Here is a tiny trained network, its code and every weight. The questions are about switching its units off for an input and a target symbol, where a switched-off unit gives its printed mean instead of its output.

import numpy as np


def w(rows, s, z=0):
    codes = np.array(rows[::2]) - 128.0
    scale = np.full(codes.shape[1], s)
    scale[-1] = z or s
    return codes * scale


def norm(h):
    return h / np.sqrt((h * h).mean(-1, keepdims=True) + 1e-5)


def f(y):
    return y / 2 * (1 + np.tanh(0.7978845608 * (y + 0.044715 * y**3)))


def softmax(a):
    e = np.exp(a - a.max(-1, keepdims=True))
    return e / e.sum(-1, keepdims=True)


def log_softmax(a):
    a = a - a.max(-1, keepdims=True)
    return a - np.log(np.exp(a).sum(-1, keepdims=True))


def net(x, mask):
    ids = ['αβγδεηλστφ'.index(c) for c in x.split()]
    T = len(ids)
    res = E[ids] + P[:T]
    r = norm(res)
    for j in range(2):
        rows = slice(3 * j, 3 * j + 3)
        q, k, v = (r @ M[0][rows].T for M in (Q, K, V))
        z = softmax(np.where(np.tri(T) > 0, q @ k.T / 3**0.5, -1e9)) @ v
        o = O[0][rows]
        res = res + np.where(mask[j], z, o[:, -1]) @ o[:, :-1]
    y = f(norm(res) @ A[0][:, :-1].T + A[0][:, -1])
    res = res + np.where(mask[2:10], y, B[0][:, -1]) @ B[0][:, :-1]
    return log_softmax(norm(res)[-1] @ U[:, :-1].T + U[:, -1])


Q, K, V, O, A, B = {}, {}, {}, {}, {}, {}
E = w([
[139,179,191,47,40,130,78],'α',
[225,146,74,81,179,78,181],'β',
[111,68,108,4,122,179,148],'γ',
[151,73,129,200,63,136,188],'δ',
[202,102,172,128,140,56,63],'ε',
[136,140,222,124,161,187,145],'η',
[171,255,87,155,101,194,149],'λ',
[92,197,123,144,136,104,112],'σ',
[86,206,158,96,117,48,228],'τ',
[151,130,76,102,13,37,111],'φ',
],0.0092)
P = w([
[87,139,88,210,212,208,106],'0',
[240,150,160,131,81,140,207],'1',
[242,154,169,127,73,132,202],'2',
[246,156,178,133,60,133,212],'3',
[246,156,170,121,59,138,205],'4',
[252,161,177,123,63,134,211],'5',
],0.0037)
Q[0] = w([
[163,146,139,31,127,125,126],'H1',
[226,173,176,85,63,109,198],'H1',
[252,92,139,115,36,146,211],'H1',
[88,95,102,195,152,121,121],'H2',
[38,101,92,156,178,134,61],'H2',
[178,123,127,112,51,178,81],'H2',
],0.011)
K[0] = w([
[89,79,70,235,125,156,92],'H1',
[23,115,97,166,244,158,66],'H1',
[2,130,54,83,172,101,43],'H1',
[180,168,178,55,119,154,164],'H2',
[209,165,192,75,62,88,218],'H2',
[47,118,125,155,212,96,160],'H2',
],0.0088)
V[0] = w([
[150,173,93,96,218,186,173],'H1',
[151,156,230,76,116,173,105],'H1',
[190,26,128,117,161,133,90],'H1',
[109,106,48,175,99,225,96],'H2',
[254,121,154,139,80,157,204],'H2',
[97,89,178,224,176,110,152],'H2',
],0.006)
O[0] = w([
[69,103,187,138,179,57,68,176],'H1',
[72,74,93,54,112,144,103,83],'H1',
[173,107,206,93,73,164,125,100],'H1',
[3,137,144,185,84,133,99,254],'H2',
[138,60,72,192,148,130,67,202],'H2',
[107,44,163,161,142,103,210,169],'H2',
],0.0063,0.004)
A[0] = w([
[160,222,96,160,110,169,151,83],'N1',
[81,125,120,141,151,212,102,40],'N2',
[124,91,134,164,102,158,150,70],'N3',
[155,170,144,186,140,133,102,43],'N4',
[57,121,150,156,125,76,117,173],'N5',
[125,149,144,145,224,254,133,143],'N6',
[198,109,157,80,94,161,193,3],'N7',
[129,114,55,48,117,207,91,154],'N8',
],0.0082,0.0044)
B[0] = w([
[73,64,79,101,141,171,63,230],'N1',
[203,174,143,79,131,184,123,112],'N2',
[85,120,141,140,112,64,98,169],'N3',
[141,98,130,157,155,126,46,148],'N4',
[110,113,113,98,186,193,115,252],'N5',
[243,106,99,48,70,141,190,157],'N6',
[53,139,131,158,253,187,62,163],'N7',
[91,103,172,194,103,26,134,179],'N8',
],0.0063,0.0034)
U = w([
[110,200,227,92,51,138,66,130],'α',
[115,86,145,244,95,149,166,212],'β',
[197,133,51,115,209,69,184,165],'γ',
[206,108,207,105,160,231,162,86],'δ',
[61,226,143,124,146,104,233,37],'ε',
[34,143,111,168,220,126,45,86],'η',
[78,2,106,15,148,137,141,163],'λ',
[125,113,49,94,33,18,95,61],'σ',
[213,91,184,172,177,64,22,37],'τ',
[168,169,45,127,92,212,106,255],'φ',
],0.0082,0.0025)

Each question gives the input, a string of symbols that net reads in full, and the target symbol t.
The units are the heads (3 rows each of Q, K, V and O) and the neurons (one row each of A and B). Each row of codes is followed by its name. A weight is (code - 128) times the scale printed after its matrix; where a second scale follows, it is the last column's (O, A, B and U).
mask holds one flag per unit, heads first, then neurons. A switched-off unit (its flag False) gives its mean, the last column of its rows in O or B, instead of its output. The means were averaged over made-up inputs and are rounded, as every weight is.
A unit's drop is (log p(t) with every unit on - log p(t) with that unit switched off) / (log p(t) with every unit on - log p(t) with every unit switched off).
The circuit of an input: a set's keep is (log p(t) with only the set's units on - log p(t) with every unit switched off) / (log p(t) with every unit on - log p(t) with every unit switched off). Starting from all 10 units, units are removed one at a time, each time the one whose removal leaves the highest keep (on an exact tie, the one counted first), for as long as the keep stays at least 0.8.
units of the circuit, in order: the units of the circuit, biggest drop first
k most important neurons: the k neurons with the biggest drops, biggest first
which heads matter: for each layer, one digit per head in row order, 1 if its drop is at least 0.15 and else 0, layers parted by /
input α α α, target σ: units of the circuit, in order	(H1; N8)
input η α δ, target λ: units of the circuit, in order	(H1)
input ε β α λ η λ, target δ: units of the circuit, in order	(H2; H1)
input β δ η η δ, target τ: units of the circuit, in order	(H1; H2)
input λ δ γ ε, target η: units of the circuit, in order	(H1; H2)
input η β σ η, target λ: which heads matter	10
input β φ λ, target τ: which heads matter	10
input δ α τ λ λ λ, target β: which heads matter	01
input η δ λ ε λ, target λ: which heads matter	11
input γ λ γ β, target α: units of the circuit, in order	(H2; H1)
input σ ε φ γ, target ε: which heads matter	01
input φ β γ α δ, target φ: 2 most important neurons	(N1; N8)
input τ η η, target γ: units of the circuit, in order	(H1; H2)
input σ τ λ δ η, target ε: units of the circuit, in order	(H2; H1)
input φ ε φ τ δ α, target φ: units of the circuit, in order	(H1)
input σ λ σ, target ε: which heads matter	01
input λ φ γ γ δ, target η: which heads matter	11
input λ α φ δ α, target η: which heads matter	10
input λ ε ε σ γ λ, target η: which heads matter	10
input ε λ α β, target δ: units of the circuit, in order	(H1)
input φ η δ λ φ σ, target φ: units of the circuit, in order	(H1; H2)
input β α δ α, target τ: units of the circuit, in order	(H2; H1)
input σ δ β, target ε: which heads matter	01
input δ τ λ δ δ β, target β: which heads matter	01
input β γ φ γ τ φ, target τ: which heads matter	11
input η τ β σ, target λ: units of the circuit, in order	(H1; H2)
input α λ σ ε σ, target σ: units of the circuit, in order	(H2; H1; N8)
